Below is a small trained network, with its code and all its weights. Each question gives an input and a class and asks what happens when units are switched off, that is, made to give their printed mean instead of their output.

import numpy as np


def w(rows, s, z=0):
    codes = np.array(rows[::2]) - 128.0
    scale = np.full(codes.shape[1], s)
    scale[-1] = z or s
    return codes * scale


def f(y):
    return np.maximum(y, 0)


def log_softmax(a):
    a = a - a.max(-1, keepdims=True)
    return a - np.log(np.exp(a).sum(-1, keepdims=True))


def net(x, mask):
    res = np.array(x, float).reshape(1, 4) / 4 @ E
    y = f(res @ A[0][:, :-1].T + A[0][:, -1])
    res = res + np.where(mask, y, B[0][:, -1]) @ B[0][:, :-1]
    return log_softmax(res[-1] @ U[:, :-1].T + U[:, -1])


A, B = {}, {}
E = w([
[61,42,240,155,26,130],'x0',
[129,58,57,44,69,255],'x1',
[26,89,123,3,163,14],'x2',
[13,252,94,142,81,189],'x3',
],0.0092)
A[0] = w([
[98,126,180,193,182,73,165],'N1',
[108,188,99,115,167,152,120],'N2',
[137,20,34,62,111,214,81],'N3',
[166,96,114,217,119,183,42],'N4',
[105,149,128,207,139,81,42],'N5',
[80,116,111,63,133,120,33],'N6',
[78,114,159,154,51,111,105],'N7',
[136,169,106,177,75,151,77],'N8',
[81,78,207,160,36,114,67],'N9',
[133,166,170,148,140,96,1],'N10',
[245,14,164,92,158,83,116],'N11',
[95,100,100,71,115,64,95],'N12',
[115,111,131,29,135,42,85],'N13',
[87,122,116,52,130,66,85],'N14',
[80,101,219,118,77,122,55],'N15',
[220,109,123,173,100,140,83],'N16',
[198,168,21,79,157,80,77],'N17',
[165,171,182,139,170,45,85],'N18',
[124,66,55,89,74,177,41],'N19',
[62,151,148,70,170,127,51],'N20',
[157,200,85,90,162,119,129],'N21',
[128,158,101,146,214,142,37],'N22',
[6,232,122,118,84,163,96],'N23',
[177,143,135,194,129,179,94],'N24',
],0.012,0.006)
B[0] = w([
[70,152,111,191,143,163,192],'N1',
[160,63,145,142,117,95,175],'N2',
[58,172,112,231,184,135,251],'N3',
[140,162,163,90,103,146,186],'N4',
[104,168,139,209,180,128,157],'N5',
[186,172,123,135,97,175,169],'N6',
[163,47,120,110,164,155,178],'N7',
[194,169,131,81,53,138,171],'N8',
[160,39,156,120,206,151,203],'N9',
[125,152,123,197,172,130,145],'N10',
[183,137,25,96,75,8,253],'N11',
[156,188,179,85,104,161,191],'N12',
[167,171,174,114,83,170,214],'N13',
[167,177,185,88,86,181,195],'N14',
[162,80,111,145,181,170,185],'N15',
[164,175,182,79,70,133,185],'N16',
[146,17,144,113,194,168,215],'N17',
[73,167,96,187,178,141,190],'N18',
[60,155,98,225,166,161,202],'N19',
[171,171,143,96,103,159,167],'N20',
[113,37,147,88,190,166,191],'N21',
[121,77,148,118,165,149,162],'N22',
[200,134,29,111,84,2,221],'N23',
[167,156,192,65,88,166,189],'N24',
],0.0098,0.017)
U = w([
[144,200,202,82,100,165,104],'0',
[125,5,149,117,169,144,95],'1',
[141,140,55,112,110,29,93],'2',
[56,192,117,209,163,144,92],'3',
[84,115,142,112,120,103,253],'4',
],0.014,0.025)

Each question gives the input, the list of numbers given to net, and the class t.
The units are the neurons (one row each of A and B). Each row of codes is followed by its name. A weight is (code - 128) times the scale printed after its matrix; where a second scale follows, it is the last column's (A, B and U).
mask holds one flag per neuron, in row order. A switched-off neuron (its flag False) gives its mean, the last column of its row in B, instead of its output. The means were averaged over made-up inputs and are rounded, as every weight is.
A unit's drop is (log p(t) with every unit on - log p(t) with that unit switched off) / (log p(t) with every unit on - log p(t) with every unit switched off).
The circuit of an input: a set's keep is (log p(t) with only the set's units on - log p(t) with every unit switched off) / (log p(t) with every unit on - log p(t) with every unit switched off). Starting from the 12 units with the biggest drops (on a tie, the unit counted first), units are removed one at a time, each time the one whose removal leaves the highest keep (on an exact tie, the one counted first), for as long as the keep stays at least 0.8.
circuit, biggest first: the units of the circuit, biggest drop first
unit that matters most: the unit with the biggest drop
top k neurons: the k neurons with the biggest drops, biggest first
drop when u is switched off: that unit's drop, to one decimal
input [1,-5,-4,-1], class 3: unit that matters most	N1
input [5,-3,3,6], class 2: top 2 neurons	N23, N17
input [2,-3,-6,-6], class 0: top 3 neurons	N23, N16, N24
input [0,-8,-8,4], class 0: top 3 neurons	N24, N3, N8
input [7,5,-8,-5], class 0: top 4 neurons	N16, N4, N24, N17
input [7,-2,7,3], class 0: top 2 neurons	N14, N12
input [5,-3,0,-3], class 1: top 2 neurons	N9, N23
input [6,7,7,2], class 0: top 3 neurons	N14, N12, N13
input [6,-8,-6,-5], class 3: top 3 neurons	N1, N18, N5
input [-5,-6,-7,5], class 0: top 2 neurons	N24, N3
input [-4,-8,6,-2], class 3: top 2 neurons	N18, N1
input [-5,6,-8,-7], class 0: top 3 neurons	N16, N24, N23
input [-7,2,3,8], class 2: top 2 neurons	N23, N9
input [4,-8,5,-7], class 3: circuit, biggest first	N18
input [0,-6,-3,-4], class 3: drop when N23 is switched off	0.4
input [-6,1,-6,-8], class 2: drop when N14 is switched off	0.1
input [-4,-2,3,-3], class 1: drop when N21 is switched off	0.2
